Each row has a class, written after it.
[-22  -6  -9  14   3  -5  -2  -2   3 -36  -2 -11   7 -54 -45 -22  25  13
  -3  24 -14  20  35  11 -28  19  -3 -11  -9 -25  14  59  27  73 -27  -8
 -17  12  38 -24   5 -40  21] | W
[-53  -6   8   2 -20  28   3  -2  -1 -13  25 -28   1 -44 -28 -30  42  20
   1   5 -21 -14  16  11  23   5 -36 -36 -33 -19   2  53  14  74 -19 -33
  -2   8  66 -37  -3 -46  14] | M
[-61 -26  13  22 -32  23  17 -26  12 -41  30 -40  -2 -45 -11 -16  50   1
  24 -14 -23 -20  50  34  -2  21  -1   0 -38 -26  -4  27  41  66   7 -36
  -3 -16  47 -19 -13 -37   7] | N
[-27 -42   0  17   2 -12   6   4  10   1  10  -4  33 -25  12  15  30  20
 -30 -35 -26 -31 -29   5  51  27 -48 -10 -38 -20   9  10  27   1  -6  16
  20 -39  19  16 -32  -2  -8] | E
[-23 -23 -28  15   5   4 -31 -14  13 -46  11 -23  26 -32 -44 -23   7 -25
 -10   3  -4 -10  37   9  11  15 -40  -2  -9  -1   9  23   6 103  23 -29
 -17  -8  56 -23   3 -32  55] | L
[-27 -60  14 -36   8   7  38 -17   6 -56 -29  -5  -2 -30 -10 -12 -16  50
 -58  -3 -18 -19  28  35  28   8 -22  35 -32 -16  -4  37  54  63  22 -50
 -17  -9  47 -49   1 -64 -18] | W
[-64  -7   9  20 -39 -22  19 -54  14 -15  18 -31  -3 -25  -7  -7  34 -11
 -13   0   2   0  21   6  17  50  -9  11 -40 -31  10  13  35  95  30 -64
 -14 -13  -5 -17  -2 -31  19] | L
[-24 -17  24   4 -22 -10  29 -12  23 -18   0 -22 -23 -44 -21   0  27  28
 -26 -15 -38   5   8  21  11  31 -17 -22 -12 -43 -19  77  37  81  24 -66
 -25 -19  11   3   0 -16  -1] | M
[-20 -24   6 -10 -18 -16   2 -17  -7 -43  45  -4 -14 -41   2 -27  14 -12
  -8   4  -1   7   2  36 -13  60   5  38 -10  -8  -6   9 -24  -9  17 -34
 -35 -31  34 -11  -7 -22 -13] | B
[-10 -80   3  22 -15   0  12  -9   6  -5  33  -5  15 -10   1  22  11  43
 -37   1 -32 -58  -6  27  49  40 -54  19 -21  -1  20  -1  37 -16   6   1
  10 -57  19  23 -30 -10 -12] | E
[ -4 -41   8   6  -6  10  -2 -20  28 -15  11  -9  29 -24   8  14  39  12
 -24 -10 -55 -36 -18  10  53  25 -58  -4 -31  -5   3   7  25 -19  -1   8
  34 -59  28  17  -5 -30   1] | X
[ -1 -56  17   7 -25  -4  -9 -11   2   0  25  -6  21 -51  -1  16  25  36
 -32 -19 -60 -34 -18  27  56  17 -47   2 -14 -11  11  41  24  40 -10 -11
  24 -36  37   6 -14  -6  -9] | M
[-53 -38  16 -18 -19  13  31 -36 -31 -24  34   7   7  26   2 -10  -6  19
 -36   2   0 -21  47  36  28  20   0  15 -29 -20  -9  50  -3  75  13 -63
 -17  18 -13 -78  13 -28   0] | W
[-39 -22   5   0 -31  26 -13 -32  30 -73  -8 -34  -9 -28 -10 -12  -2  11
  16  -4 -38 -13  36  46  11  -9  11  -5 -59 -32  -4  33  21  38   0 -39
  14 -19  42  -5 -27 -14  11] | L
[-13 -52   6  27  -2   0  10  -3  10 -21  -5 -20  17 -28  15  25  25  -3
 -15 -17 -48 -47  -4  20  44  37 -37  13 -34 -10   3  -9  36  23  -5  -3
  -1 -55  49  29 -19  -3  -4] | Y
[-18 -39 -24  18   5   1 -29 -17  24   0   9  -9  38  -8  -2   7  17   2
 -51 -20 -46 -49  -6 -12  54  15 -42 -14   0   6  -5  12  -7  11  11  10
  10 -30  31  -9 -11 -19   6] | L
[-30 -30   4  13 -21  -5  26 -15 -28 -42  38  -8 -16 -40 -29 -19  32  19
 -34   9  -5   0  -7  51   8  40   7  17 -65  -8   0  35  30  64  -3 -52
 -39 -22  18  14 -25 -35  29] | U
[ -8 -67 -13  41  -1 -11 -16  11  14 -24  10 -23  23 -49   2  23  57  17
 -42 -41 -47 -47 -20  34  45  40 -28 -13 -42  -7   5  26  27  27 -19  -1
 -11 -54  44  28 -18 -18 -33] | U
[  3 -51  -2   7  -5   3  -2  13   9 -23   5 -24  16 -54  -1  17  34  11
 -21 -37 -49 -34 -14  13  45  19 -53 -10 -18  -8 -11  34  21  25  -5   3
   6 -40  50  14 -22  -7 -15] | M
[-28 -52  26   1  -7 -21  11  -2  25 -28  -9 -26  34 -47  31  20  12  -2
  11 -27 -45 -38 -10  31  28  21 -26   9 -29 -38   1 -11  43   6   9 -11
  19 -49   0  -8  -4 -19 -16] | B
[-37 -19 -16  15 -33 -18  11 -70  24  -4  11  -5  -1 -39  15  25  24  22
 -24 -10 -19   1  21  13   9  50  -4  29  -4 -32   2  57   6  56   6 -52
 -13  -4   0 -24 -21  36  -5] | E
[-26 -45  -1  18   3   4  -3  14  10 -18 -21  -7  24 -38   2  26  35  24
  -6 -25 -34 -26  -1  10  47  24 -62   2 -27 -19  13   9  25 -10   4   8
  16 -36  16  16 -29  -1  -6] | E
[ -4 -67   4  20 -27   5   5  -6  16   2  22 -18  22 -33  17  20  20  -1
 -19  -1 -60 -53 -25  33  50  34 -47   4  -8   1   6  -8  34 -14 -12   3
   8 -50  37  25 -32   8 -12] | Y
[ -3 -56 -18  28  -6 -11  -5  22  15  13  18 -19  24 -51 -13  14  14  23
 -45 -20 -49 -30  -9  13  46  -7 -64 -17 -10  -1  -1  10  39  10   0  36
   4 -26  27   9 -22  -8   3] | M
[-10 -49  20  14   7 -16   5   8  12   7  -3   2  31 -33  14  19  39  29
  -3 -23 -41 -51 -12  21  35  50 -35  11  -1 -20  18  -9  26  -3  -6   6
 -12 -58   8  10 -25  -7 -16] | W
[-38 -49  19 -20 -29   5  28 -35   7  -8 -19 -10 -28 -39 -30  -9   5  27
 -52 -15 -14 -20  15  53  28   2 -18  46 -43 -24   4  66  50  44  26 -62
  -8 -17  25 -51  -8 -13  23] | U
[-44 -52 -14  29 -10   6 -10   9  23 -16  -8 -15  23 -42 -12   9  35  20
 -18 -17 -28 -37  -9  18  43  21 -66 -13 -48  -9  31   0  34   0 -17  14
  12 -52  55   4 -44 -22  -7] | E
[-18 -52   6  14   3  -2   2   4  21 -27  -5 -43  27 -24  13  33  20 -11
  16 -29 -35 -42  10   0  33  19 -40   1 -31 -17 -16  11  34  22   0   3
  17 -48  14  20 -22  11   0] | L
[-30 -14 -21  44 -38  -6   3 -22  10   0  50 -22 -21 -50 -53 -25  35  20
 -66  37 -21  15  15  24   0  21 -30 -22 -49  20   0  38  11  31 -18 -12
 -22 -10  55  -9   0 -50  14] | X
[-54 -50  34 -10 -11   6  37 -25 -15 -37  36 -53   0 -10 -19 -35  11   8
 -29 -18  -3 -28  66  43   3   9   4   1 -45 -16 -12  -8  53  96  20 -51
  -5 -10  33 -34   6 -81   4] | K
[-30 -55  12  29   8  -3  11   3   8 -22   2  -2  25 -19   0  19  35  20
 -31 -18 -26 -40 -24  11  45  33 -59   1 -37  -3  23  17  31  31   6  -9
  20 -56  35  31 -29 -21   2] | E
[-13 -62  13  10   6  -2  24   3   7 -16  18  -9  44 -17   7  17  21  32
 -15 -26 -50 -30 -25  22  46  12 -39   1 -29   1  -1  12  33   6 -13   6
   2 -59  27  35 -11 -15  -2] | K
[-15 -43  13  16   8   1  -3   1  26 -10  -5 -17  27 -38  16  17  49  -9
 -20 -45 -65 -20  -4   9  45  20 -57   4 -27  -4   8 -11  32 -21   8  16
  25 -65  29   6 -14  -9   2] | X
[-17 -59   4  -8  -8 -21   2  -3   6 -36 -26 -41 -11 -74 -20 -25  26 -24
 -22 -10 -29 -14  46  46 -23  58   4  -1   1 -43   2  56  54  23   4 -52
 -23 -23  15 -43   1 -36  18] | U
[-12 -57  -4  24  -1 -17 -11  13  10   2  12 -22  32 -52  21  23  32   3
  -9 -25 -46 -26 -25  31  51  38 -51  10 -30  -3   8  -2  28  11  11   7
  14 -60  33  30 -23 -13   6] | A
[-23  16  -7   5 -33 -17   0 -65 -22 -48  13  10 -15 -17 -47   0  37 -38
 -51 -24 -18  28  16  32  -4  69 -13   6 -34 -33  18  19 -35  52  24 -22
   1   3  13  -4 -34 -34  21] | A
[-49 -47   2   5 -34 -15  28 -13   6 -18  23 -23  -6 -50  -3 -29   3 -20
 -17   4 -20   7  34  49   7   8 -38   9 -12 -26  11  36  28  35  21 -62
  -6  19   9 -43 -16  -8  35] | H
[-16 -52  -9  31   1 -11  11  14  14   3  10 -12  22  -9 -13   9  35  24
 -38 -34 -50 -18  -7  21  44  10 -42 -17 -20 -12   7   2  15  11 -11   6
 -15 -35  21  28 -21 -19 -13] | K
[-50 -12  -8  16 -12 -15  22 -34  -4 -29   9  -6  -4 -30 -18  -4  50  -6
 -48 -28 -16   2  31  30  16  28 -18  -1 -46 -32 -16  54   3  47  -8 -45
 -24  -6 -17 -17 -11 -11  18] | X
[-62 -19  28 -13 -30  -1  14 -37  12   0  39 -10 -10 -25  -8 -20  36   7
 -10  -3  -7 -17  13  22  22  37 -36  15 -22 -31  11  37   7  66  16 -72
  -2 -25  29 -20 -20 -24  20] | H
[-62 -32  23   0 -14 -10  27  -9  10  -1  32  -5 -16 -41  -4 -14  28  34
 -20  -3  -5  -2  14  30  31  19 -49  32 -17 -25  -6  46  14  59  29 -75
 -27 -12  18   9 -19   2  17] | H
[-64  -4  25  17 -10  14   7 -16 -25 -16 -25   3 -31 -19  -9  -2  52   1
   8  -5 -14  22  36  16   7  10   0  38 -34 -12  30  24  10  94  34 -58
   5   3  13 -47 -11 -49  37] | N
[-49 -34  11  18   9   1   2 -11  11 -14  10  -7  42 -43  26  25  37   9
 -46 -32 -65 -20 -21   3  53  16 -38  -7 -26   3 -12  12  28  13  -3  30
   7 -38  38  -2 -17 -13 -11] | Y
[ -5 -51   5  21   1  20 -17   7  10 -34  19 -13  34 -32  10   8  39  14
   3 -33 -60 -44  -5  47  46  19 -26 -18 -43  -3   0   6  20  22 -12  -5
  -2 -58  36  -3 -12 -19  -5] | X
[-30 -16  14  -5 -11  -2  16 -52 -23 -12   2   9  10   5 -28 -14  27   1
 -15  -6 -15 -36  42   6 -14  45  28   0  -5 -61  19  56  22  86 -25 -34
   4  11 -18 -53  -1 -23  29] | W
[-25 -52   6  16   2 -10   4  14  -7  -4   5  -3  37 -30 -13  10  31  29
 -27 -17 -49 -12 -11  28  42  10 -39  -5 -16   9   7  11  17  18 -12  -2
 -16 -48   6   7 -17 -36   6] | K
[  0 -24   2   4 -27  25  -5 -18 -13 -36  -8  -7 -25 -67 -40 -18  35  28
 -19  33 -35  -9   8  44  13  17  -8  14 -40   9 -14  61  16  15  11 -30
   8 -17  18 -15  -3 -54  44] | X
[-31 -17 -17  20  16   8  10   2  -7 -10  53 -26 -18 -25   1   0  61  16
 -18   0   4  13   9  39  39  22 -45  23 -73 -18   2  58  10  62  27 -24
   4   4  14  20 -13 -23  42] | E
[-32 -26   6  -1   7  12   8 -13  22 -13   8 -11  29 -22   8  29  30   7
 -46 -17 -62 -15 -12   7  61  21 -76 -10 -42  -7   3  14  15   4 -14  12
   8 -39  63   9  -8 -18  -5] | Y
[  0 -45   9  29 -15 -10 -19  -9  21   4  34 -15   8  -9  -3  15  44   5
  -4   1 -38 -41 -28   8  47  44 -42   5 -11 -12   9  27  -2  15   1 -13
  22 -58  16  57 -30   5  11] | L
[ -4 -77  11  14  -1 -36  35 -14  12 -22   9  -5  25 -45  31  23   9  22
 -53 -30 -50 -42 -14  24  50  26 -46  28 -14 -11   9  12  36   9   6 -28
   8 -37  18  24 -18   0 -12] | H
[ -9 -52  17   8  -4  -3 -18 -12   6 -28   8  -6  22 -42  24  18  38  -9
   4 -22 -62 -49 -19  33  28  50 -29  20 -13 -19  16  -9  -8 -12   5  -3
  22 -49  29   9 -23  -5  -1] | B
[ -5 -55   2  21 -42 -16  11 -14   6 -34  75 -25 -28 -40 -11 -31   5  46
 -30   0  -8 -20  24  48  22  31   5   7 -11 -24  -7 -21  25  72  25 -50
 -36   1  26  22 -38 -16 -10] | H
[-67 -30 -12  11   1   9  14  18 -14 -36 -24 -30  -5 -56 -21  -9  55 -13
  10  -9 -19  17  22  17   4  21 -22  13 -25 -11   3  67  38  71  -7 -58
 -24 -22  20 -15 -22 -25  41] | A
[ 16 -38   0  17 -21  -8 -13   4  27 -12   3 -23  23 -60 -12  15  30 -10
   4 -22 -46 -34 -13  24  29  29 -64 -10  -8 -20  10  19  24  -3   2  19
  22 -54  42  28 -15  -5  -1] | M
[-51  18  34  14 -15 -11 -10 -12 -16  -9 -16 -11   0 -58 -19 -25  64 -41
  13 -17 -29  -9  20  20 -18  52  24  -8   7 -33  -1  26  10  32  -9 -25
 -10 -26   0 -14 -21 -24  20] | Y
[-20 -56   8  21 -15   5   6  -4  18   0   4   4  25 -31  10   4  33  22
 -17 -32 -46 -50 -31  30  51  20 -37   4 -35  -7  25  -6  36  13  -1 -15
   9 -56  56  21 -24 -17   0] | N
[-16 -51   2  33  -8   4  -3 -11  14 -21   6 -11  18 -38  -5  22  48   4
 -31 -29 -47 -37 -15  17  33  30 -39 -10 -33   8  -2  16  23  38  -1   1
   6 -50  33   1 -21 -12  -8] | X
[-23 -69  -6  30  -7 -19   6  17  28   5  -5 -24  20 -47  19  15  32  10
 -31 -31 -53 -29 -25  25  45  29 -38   1 -31 -13  15  -1  57  -4  -4  -8
 -12 -62  25  14 -26  -1  -7] | U
[-45  -2  37 -23  -7  20  18 -61  -8 -41  62  20   1  11  -1 -20  32  27
 -24  -7 -12  -8  -9   3  21  87 -12  -7 -43 -26   9  11 -26  54  27 -29
 -11 -26  78 -25  -5 -69  10] | N
[ -1 -72   4   0   4   9  22   9   1 -24   7 -14  23  -3  13  28   6   8
 -14 -45 -45 -38  -3  31  47  24 -46  19 -19  -5  14  -4  37   5   2 -15
  -4 -47  39  20 -17  13 -21] | A
[-49  31 -10  23 -38   2  30 -49 -16 -24  53 -13  -8 -21 -19 -47  80   6
   4 -21 -17  25  18  19  -1  53  50   2 -45 -33   1  34  -4  17 -14 -25
 -46 -10   8 -13   0 -48  13] | K
[-21 -64  10  -1   5  -7   9   0  16  -2  28  -7  29 -17  -3  10  41  42
 -26 -31 -60 -14 -13  21  49  19 -38  12 -14 -28  10  13  40 -13 -17  26
   2 -62   5  28 -33 -25  -6] | K
[-67 -36 -11   6 -24  -5   6 -21   1  -8  11 -24  -5 -56 -24  -3  40  40
  -9   0  20 -26  36  22  18  48 -35  26 -55 -46   5  24  44  42 -14  -9
  -5 -16  24 -12 -37 -28 -12] | E
[-32 -49  -3  20  -9  -8  -2 -13  17 -32 -20   8  17 -40  11  18  26   5
 -16 -25 -34 -28 -23  17  51  23 -54  14 -40 -22  27  11  20  38  26 -12
  22 -37  25   1 -32 -18  21] | H
[-70  -5  13  25 -17  -1  22  -2 -35  22 -16 -25 -20 -17 -18  -4  42   1
  12  -8 -19  18  59  21   4  13   3  13 -49 -38 -17  45  -2  70  14 -45
 -10  15 -21 -38   0 -19  45] | K
[-26 -55  -8   2   4   8   4  10   2  10  26 -20  40 -21  21  18  16   6
 -14 -20 -40 -23 -17   6  61   4 -59  15  -8  13  -5  -4  30  23  13   5
  16 -32  26   0 -24  -8   6] | A
[-54 -17   7 -29  -8  -9  -1 -31  -9 -21  22  -1   5 -18 -40 -19  15 -14
 -14   1  47  14  15  33  21  36 -60  25 -22 -31  33  18  22  97  45 -33
  -1   3   9 -44  -1 -54  41] | A
[-46 -52  21  17 -31  12  34 -26  -3 -29  76 -26  -8 -13 -38 -38  25  59
 -29  10  -2 -23  10  39  11  19   4 -29 -29  -9   4  17  41  79 -11 -28
 -31   3  35  -1 -15 -47   2] | K
[ -9 -80  18  12  -3  -4  19  -1  -1 -30   0 -16  23 -41   2  25  32  29
 -19 -26 -54 -32 -17  34  39  27 -44   8 -31  -2   8  12  37  -1  -8  12
  14 -51  25  31 -26 -15   1] | K
[-37   7  22   3   4 -15  35 -36  -5 -27  38  -9  10 -44 -18 -24  62 -18
 -10 -28  -9 -13  -2   1  -4  26  -5  19   3  -1  18   8  19 114   0 -63
 -26 -21  29  -4 -42 -26  40] | H
[-14 -36  25  13  -1  -4  13  -4   9  -2 -17 -11  26 -48  -6  30  34 -10
 -26 -20 -52 -41 -32   9  32  26 -49  -9  -8  11   4  17  28  23 -19   1
   2 -52  42   6 -25   4   8] | Y
[ -3 -78  -4  22   0   0 -16  19  20  12  31 -31  30 -28   8  15  15  26
 -38 -19 -50 -47  -5  14  53  -2 -44 -12   4   9   0 -10  33  15  -9  17
   4 -29  35 -13 -24  -5 -18] | U
[-54 -23  23   8 -45  21   0 -51   6 -54  44 -30 -14 -12 -12 -14  29  -7
   7  12 -19 -17  39  31   0  66  -2 -13 -26  -9   4  30  -1  36  26 -61
 -22 -23  24 -23   1 -24  11] | L
[-34 -69 -16  51 -10 -17 -24  16  14  22  17  -4  34 -45  -2  14  25  11
 -24 -27 -29 -20 -18  12  49  -5 -58  16  11  10  22  25  23  20   6  37
  20 -20  39  -5 -19  19  -9] | A
[-17 -54  16  23  -6 -16   4  -2  28  -4   9 -28  19 -43  -9  17  35  11
 -42 -27 -56 -25 -10  20  29   6 -31  -8 -16 -12   5  36  45  11  -8  14
  16 -43  19  -9 -19 -20 -10] | U
[-24 -21   4  -4  -5   3   5  -5 -19  -7 -14 -17  -6 -64  -7 -10  41 -23
  -9  18 -34  -9  15  41   8  39 -24  23 -22  -7   8  54  16   1 -18 -30
  -6 -14  38 -24   0 -30  28] | Y
[-25 -32   1  20   6   1 -11  27 -18 -19   4 -15  31 -38   7  25  38  20
  10 -37 -19 -20 -10  23  65   6 -47   9 -47   1  -2   0   4  41  -3  -2
   5 -36  23  24 -21  -7   5] | A
[-39   0   3  27  21  44   9  19 -21 -43 -37 -41 -36 -42 -21 -11  70   8
  24 -13  -8 -22   3   0  24   9  -1  -7 -87  -3 -14  53  22  94  30 -34
  -3  11  52   0  -6 -35  71] | L
[-29 -55  10  18   8 -14 -12  13  17  -7   8 -34  23 -41  12   8  37  -8
 -22 -25 -54 -38  -3  21  28  32 -35 -14 -21  -4  -6  29  20  -9  -5  -3
   9 -50  31  17 -17 -17 -14] | L
[-55 -22   7  30 -17   6  14  15   2  -8  42 -37 -15 -42 -41 -46   8  -4
 -27  30  -2  -7  15  49 -17  -5 -24 -35 -46  22  -8  39  29  11  12 -23
 -21  13  49   4   3 -34  30] | L
[-28 -61 -16  21 -43  -7  13 -35   3 -59  42  -6  24 -39  -8 -12  20   0
 -10  -2 -32 -18  29  55  27  30 -24  10  -4 -23   8  33   5  50  -5 -49
 -15 -10  20 -23 -26 -22   7] | N
[-19 -22  17   2 -56 -27  22 -41  11 -14 -12 -22 -34 -59 -32   1  13  32
 -37   2 -18   2  37  32  20  29 -30  21 -32 -48  10  49  35  43   9 -52
   1 -12  18 -17   4 -28  -8] | M
[-25  -2  -8  -2 -36   6  10 -43 -20   2   8  21  -4 -31 -28 -31  29  -1
 -64  -4 -19  -2  -1  38  29  45 -23   3 -13  -1  27  17   4  20  46 -76
 -23   5 -12 -19  -5 -17  64] | E
[-34 -88   5  31 -17 -18   0  10  23 -12  24  -9  40 -47  -9  21   6  41
 -15   1  -7 -43  -9  26  53   0 -82   9 -27   4  21   6  35  27 -19  28
  14 -45  59 -10 -23 -30 -27] | N
[-64 -24  -7  19 -18   6  15 -17  -1 -18  20 -31 -16 -33  -9 -27  40  28
 -52 -10 -17  -7  46  14  12  45  -3 -10 -51 -18   3  23  35  36   1 -53
 -25 -15  45 -11  -2 -44  -7] | E
[ -4 -31  16   1 -17 -11  -7 -35  -8 -17  42 -13   3  -8  -1  12   0  28
 -10  15  -6 -12  58  26   5  54  -2  14 -11 -45 -21  40 -10  89  16 -37
   0  12   2 -11  21  -9 -11] | W
[-64 -50  -1 -12 -20  -2  38 -33  11 -29  -2 -30 -11 -38 -19 -17  18  51
 -43 -21 -12   1  36  19  22  11  -2  30 -48 -27 -14  39  65  82  -4 -62
 -35 -28  30  -7 -13 -29   7] | K
[-62 -39 -20  14 -29 -13   1 -12  30 -48  15 -36 -19 -68   8 -29  29   9
 -48 -11 -40  22  41  35  29  11 -29  20 -41 -30  -5  28   9 -19  14 -45
 -17  -9  39 -15   5 -18   6] | B
[-21 -58  -5   5   3   6 -21   1  20 -20   4 -16  23 -48  24  13  25   8
 -12  -7 -54 -37 -23  31  37   8 -39   8 -23  -4  17  -2  18   6   4   6
  21 -27  31 -19 -19 -25   6] | B
